[-1.00 -0.01 0.31 0.41 -0.47 -0.99 0.00]
[0.49 0.00 0.42 0.00 0.20 -0.68 0.57]
[0.00 -0.35 0.56 0.19 -0.65 -3.02 -2.08]
[-1.75 0.00 -2.20 -3.54 0.09 0.27 -0.62]
[-1.04 3.68 0.00 -3.28 -0.36 0.06 1.68]
[0.00 0.44 0.00 -0.14 -0.44 1.45 1.43]
[0.68 -0.54 -0.36 -0.02 -0.39 0.00 0.41]
[-3.44 0.74 -5.64 -7.09 0.00 0.00 -1.93]
[-0.33 -0.29 -0.24 0.30 0.00 0.00 0.31]
->
[-1.00 0.31 -0.47 0.00]
[0.49 0.42 0.20 0.57]
[0.00 0.56 -0.65 -2.08]
[-1.75 -2.20 0.09 -0.62]
[-1.04 0.00 -0.36 1.68]
[0.00 0.00 -0.44 1.43]
[0.68 -0.36 -0.39 0.41]
[-3.44 -5.64 0.00 -1.93]
[-0.33 -0.24 0.00 0.31]

[-0.32 0.48]
[5.53 0.78]
[0.77 3.03]
[6.91 0.23]
[-3.98 0.68]
[-6.64 0.86]
[5.04 -0.48]
[3.90 -0.71]
[-0.38 -1.81]
->
[-0.32]
[5.53]
[0.77]
[6.91]
[-3.98]
[-6.64]
[5.04]
[3.90]
[-0.38]

[2.08 4.67 0.74 5.04 0.61 1.14 -7.32 0.64 -0.98 3.93]
[-1.47 0.95 -4.07 5.46 -1.73 -6.21 -3.13 2.30 1.93 -3.92]
[-0.94 7.21 6.89 -0.45 -0.68 -5.02 0.77 0.41 -4.19 4.51]
->
[2.08 0.74 0.61 -7.32 -0.98]
[-1.47 -4.07 -1.73 -3.13 1.93]
[-0.94 6.89 -0.68 0.77 -4.19]

[0.29 -3.78 -2.21 -2.11 -3.58 -5.41 2.39 0.82 0.77 -5.28]
[0.11 -3.68 2.67 1.13 1.01 -2.68 -2.11 2.20 -5.06 -3.71]
[-1.12 -2.90 0.89 -0.91 -0.53 -1.56 -0.31 2.36 -2.30 -3.20]
[-2.28 -3.56 1.28 -1.16 0.03 3.90 0.78 2.22 -1.58 -1.64]
[0.77 -3.48 -2.00 -2.17 -3.03 -6.38 2.41 0.35 0.49 -5.28]
[0.11 -3.73 2.53 2.18 1.57 -2.45 -2.60 3.01 -4.50 -2.99]
[-2.37 -3.58 1.30 -0.41 0.29 1.89 0.22 4.35 -2.89 -1.07]
[-0.97 -4.41 0.15 -0.20 -1.45 -4.07 0.41 0.61 -1.41 -5.34]
[-0.98 -4.17 -1.34 -2.15 -3.26 -6.34 2.70 0.36 0.23 -6.29]
->
[0.29 -2.21 -3.58 2.39 0.77]
[0.11 2.67 1.01 -2.11 -5.06]
[-1.12 0.89 -0.53 -0.31 -2.30]
[-2.28 1.28 0.03 0.78 -1.58]
[0.77 -2.00 -3.03 2.41 0.49]
[0.11 2.53 1.57 -2.60 -4.50]
[-2.37 1.30 0.29 0.22 -2.89]
[-0.97 0.15 -1.45 0.41 -1.41]
[-0.98 -1.34 -3.26 2.70 0.23]

[0.60 -2.15 -3.32 -0.17 -0.60]
[-0.35 -0.37 -0.24 -0.39 -0.03]
[-2.90 6.05 1.01 1.56 2.02]
[-0.40 6.86 1.65 1.60 2.28]
[-0.72 1.70 -1.47 -1.94 0.63]
[-1.94 1.90 2.94 0.46 0.69]
[1.24 7.11 -2.48 -0.56 2.36]
->
[0.60 -3.32 -0.60]
[-0.35 -0.24 -0.03]
[-2.90 1.01 2.02]
[-0.40 1.65 2.28]
[-0.72 -1.47 0.63]
[-1.94 2.94 0.69]
[1.24 -2.48 2.36]

[1.01 -0.63]
[-5.49 3.41]
[-6.68 4.10]
->
[1.01]
[-5.49]
[-6.68]
---
[2.38 2.00 -5.77 -4.15]
[-2.78 -1.10 3.43 4.32]
[0.95 0.51 -0.84 0.27]
[-1.39 -0.19 0.06 0.21]
->
[2.38 2.00]
[-2.78 -1.10]
[0.95 0.51]

[3.79 0.00 -3.51 -5.38 0.79]
[-3.00 -3.17 -7.79 2.05 0.45]
[1.57 0.00 3.95 7.05 -4.46]
[0.00 2.44 -0.16 -3.95 2.18]
[-5.06 3.55 0.00 4.33 0.25]
->
[3.79 0.00]
[-3.00 -3.17]
[1.57 0.00]

[-0.88 -7.60 0.99 1.56]
[0.24 -3.94 3.48 -2.74]
[1.78 -1.83 3.37 -4.98]
[-0.66 -4.93 0.34 1.49]
[3.28 1.87 -0.09 2.50]
->
[-0.88 -7.60]
[0.24 -3.94]
[1.78 -1.83]

[2.83 3.55 -5.29]
[-4.65 0.57 1.10]
[4.18 1.22 -0.12]
[3.43 -0.03 6.83]
->
[2.83 3.55]
[-4.65 0.57]
[4.18 1.22]

[-1.10 -1.20]
[-2.68 -0.91]
[2.74 -1.27]
[0.11 -6.95]
[1.32 0.07]
->
[-1.10 -1.20]
[-2.68 -0.91]
[2.74 -1.27]

[-5.67 -0.94 2.00]
[3.36 -0.84 -3.36]
[-6.97 -0.46 1.99]
[6.37 -3.25 1.32]
->
[-5.67 -0.94]
[3.36 -0.84]
[-6.97 -0.46]

[1.13 2.77 1.47 0.78 -7.86]
[-0.66 0.93 0.76 0.69 0.27]
[-1.79 2.39 -0.95 -6.91 6.48]
[0.26 0.22 1.10 0.29 0.30]
[0.06 -0.08 -0.05 0.07 -0.28]
->
[1.13 2.77]
[-0.66 0.93]
[-1.79 2.39]

[2.21 0.68 0.46]
[-0.78 1.09 -6.90]
[-1.01 -1.61 4.63]
[-2.05 -7.04 -0.66]
[-4.53 -6.90 0.89]
->
[2.21 0.68]
[-0.78 1.09]
[-1.01 -1.61]

[0.90 5.54 -6.74 -1.56 3.24]
[4.19 6.56 -3.45 -7.86 -1.30]
[-7.04 5.24 1.96 3.56 -4.82]
[4.01 -1.94 -3.61 4.96 -0.66]
->
[0.90 5.54]
[4.19 6.56]
[-7.04 5.24]
